Below is a small trained network, with its code and all its weights. Each question gives an input and a target symbol and asks what happens when units are switched off, that is, made to give their printed mean instead of their output.

import numpy as np


def w(rows, s, z=0):
    codes = np.array(rows[::2]) - 128.0
    scale = np.full(codes.shape[1], s)
    scale[-1] = z or s
    return codes * scale


def norm(h):
    return h / np.sqrt((h * h).mean(-1, keepdims=True) + 1e-5)


def f(y):
    return np.maximum(y, 0)


def softmax(a):
    e = np.exp(a - a.max(-1, keepdims=True))
    return e / e.sum(-1, keepdims=True)


def log_softmax(a):
    a = a - a.max(-1, keepdims=True)
    return a - np.log(np.exp(a).sum(-1, keepdims=True))


def net(x, mask):
    ids = ['ΔΛβγζηθξπτψω'.index(c) for c in x.split()]
    T = len(ids)
    res = E[ids] + P[:T]
    u = 0
    for l in range(3):
        q, k, v = (norm(res) @ M[l].T for M in (Q, K, V))
        z = softmax(np.where(np.tri(T) > 0, q @ k.T / 2**0.5, -1e9)) @ v
        res = res + np.where(mask[u], z, O[l][:, -1]) @ O[l][:, :-1]
        u += 1
        y = f(norm(res) @ A[l][:, :-1].T + A[l][:, -1])
        res = res + np.where(mask[u : u + 4], y, B[l][:, -1]) @ B[l][:, :-1]
        u += 4
    return log_softmax(norm(res)[-1] @ U[:, :-1].T + U[:, -1])


Q, K, V, O, A, B = {}, {}, {}, {}, {}, {}
E = w([
[180,126,103,146],'Δ',
[127,157,98,92],'Λ',
[197,185,126,118],'β',
[139,164,221,64],'γ',
[164,116,147,138],'ζ',
[108,121,100,114],'η',
[201,176,97,164],'θ',
[83,120,110,117],'ξ',
[153,171,83,127],'π',
[98,66,151,254],'τ',
[148,133,149,110],'ψ',
[187,142,62,161],'ω',
],0.0079)
P = w([
[85,48,80,52],'0',
[232,209,160,142],'1',
[197,207,99,145],'2',
[221,205,126,121],'3',
[253,252,185,172],'4',
[245,213,133,132],'5',
[143,170,137,134],'6',
],0.004)
Q[0] = w([
[29,78,28,34],'0.h0',
[245,101,253,119],'0.h0',
],0.017)
K[0] = w([
[234,237,141,197],'0.h0',
[52,5,131,145],'0.h0',
],0.016)
V[0] = w([
[172,36,1,253],'0.h0',
[169,209,5,146],'0.h0',
],0.0055)
O[0] = w([
[109,177,1,195,181],'0.h0',
[137,231,142,146,254],'0.h0',
],0.0057,0.0019)
A[0] = w([
[97,129,181,188,73],'0.n0',
[84,123,185,176,84],'0.n1',
[115,123,189,148,86],'0.n2',
[76,80,164,250,5],'0.n3',
],0.019,0.0029)
B[0] = w([
[174,91,135,143,173],'0.n0',
[184,100,150,122,163],'0.n1',
[169,158,94,137,248],'0.n2',
[170,81,2,174,213],'0.n3',
],0.016,0.0015)
Q[1] = w([
[43,29,212,182],'1.h0',
[4,133,116,127],'1.h0',
],0.022)
K[1] = w([
[206,252,180,169],'1.h0',
[246,130,113,153],'1.h0',
],0.021)
V[1] = w([
[62,3,57,137],'1.h0',
[215,56,157,210],'1.h0',
],0.022)
O[1] = w([
[254,147,59,88,221],'1.h0',
[162,16,105,156,3],'1.h0',
],0.015,0.0067)
A[1] = w([
[127,95,167,143,219],'1.n0',
[52,107,250,90,54],'1.n1',
[45,2,173,251,163],'1.n2',
[163,162,248,98,8],'1.n3',
],0.0094,0.0014)
B[1] = w([
[155,133,135,120,152],'1.n0',
[216,84,129,146,254],'1.n1',
[255,207,135,123,224],'1.n2',
[78,101,107,130,191],'1.n3',
],0.015,0.0035)
Q[2] = w([
[251,200,215,129],'2.h0',
[47,69,96,219],'2.h0',
],0.02)
K[2] = w([
[100,46,27,60],'2.h0',
[250,187,218,95],'2.h0',
],0.017)
V[2] = w([
[228,80,173,18],'2.h0',
[121,72,253,90],'2.h0',
],0.019)
O[2] = w([
[71,253,185,245,214],'2.h0',
[244,196,230,153,2],'2.h0',
],0.012,0.0092)
A[2] = w([
[159,184,127,177,251],'2.n0',
[144,99,128,37,191],'2.n1',
[141,127,255,132,132],'2.n2',
[218,73,90,122,125],'2.n3',
],0.024,0.0021)
B[2] = w([
[46,70,193,159,250],'2.n0',
[125,65,247,149,176],'2.n1',
[218,126,21,43,204],'2.n2',
[201,54,121,248,190],'2.n3',
],0.017,0.013)
U = w([
[162,207,84,145,48],'Δ',
[53,131,14,119,157],'Λ',
[37,139,204,240,175],'β',
[124,124,133,120,3],'γ',
[143,47,187,109,109],'ζ',
[143,215,82,140,27],'η',
[55,5,83,73,142],'θ',
[224,208,215,162,78],'ξ',
[103,61,247,52,153],'π',
[66,218,177,25,181],'τ',
[229,135,133,2,204],'ψ',
[193,94,95,199,138],'ω',
],0.0079,0.0028)

Each question gives the input, a string of symbols that net reads in full, and the target symbol t.
The units are the heads (2 rows each of Q, K, V and O) and the neurons (one row each of A and B). Each row of codes is followed by its name. A weight is (code - 128) times the scale printed after its matrix; where a second scale follows, it is the last column's (O, A, B and U).
mask holds one flag per unit, layer by layer, with each layer's heads first. A switched-off unit (its flag False) gives its mean, the last column of its rows in O or B, instead of its output. The means were averaged over made-up inputs and are rounded, as every weight is.
A unit's drop is (log p(t) with every unit on - log p(t) with that unit switched off) / (log p(t) with every unit on - log p(t) with every unit switched off).
The circuit of an input: a set's keep is (log p(t) with only the set's units on - log p(t) with every unit switched off) / (log p(t) with every unit on - log p(t) with every unit switched off). Starting from the 12 units with the biggest drops (on a tie, the unit counted first), units are removed one at a time, each time the one whose removal leaves the highest keep (on an exact tie, the one counted first), for as long as the keep stays at least 0.8.
units of the circuit, in order: the units of the circuit, biggest drop first
top k neurons: the k neurons with the biggest drops, biggest first
top k neurons in layer l: the k neurons of layer l with the biggest drops, biggest first
drop when u is switched off: that unit's drop, to one decimal
input ω ψ ψ Λ, target θ: units of the circuit, in order : [2.h0 0.h0]
input Δ Δ β, target Λ: units of the circuit, in order : [0.h0 2.h0]
input Λ Λ ψ β ψ Λ ψ, target τ: units of the circuit, in order : [1.h0 0.n3]
input π ψ γ θ, target π: top neuron : [2.n1]
input γ ξ ψ Λ ψ, target ξ: units of the circuit, in order : [0.h0 2.h0 2.n2]
input ψ β ξ π ω θ β, target β: units of the circuit, in order : [2.h0 2.n0]
input ψ ξ θ, target β: top 2 neurons : [0.n3 2.n0]
input π Δ π, target π: units of the circuit, in order : [1.h0 0.h0 2.h0 2.n1]
input π Δ ζ ω ψ, target π: units of the circuit, in order : [1.h0 2.h0 0.h0 0.n3]
input ω β ζ γ β ψ ξ, target θ: units of the circuit, in order : [0.h0 2.h0]
input γ η Λ, target ξ: units of the circuit, in order : [0.h0 2.h0 1.h0]
input β Δ η β β Δ, target ψ: top 2 neurons : [2.n2 0.n3]
input Δ ψ Λ, target Λ: top 2 neurons : [2.n0 0.n2]
input ψ Δ Δ, target β: top neuron in layer 0 : [0.n3]
input π ω ζ γ ψ ψ β, target π: drop when 0.h0 is switched off : 0.7
input ψ θ ψ ψ ψ Δ, target β: drop when 0.h0 is switched off : 0.9
input ω π γ, target θ: drop when 2.h0 is switched off : 1.0
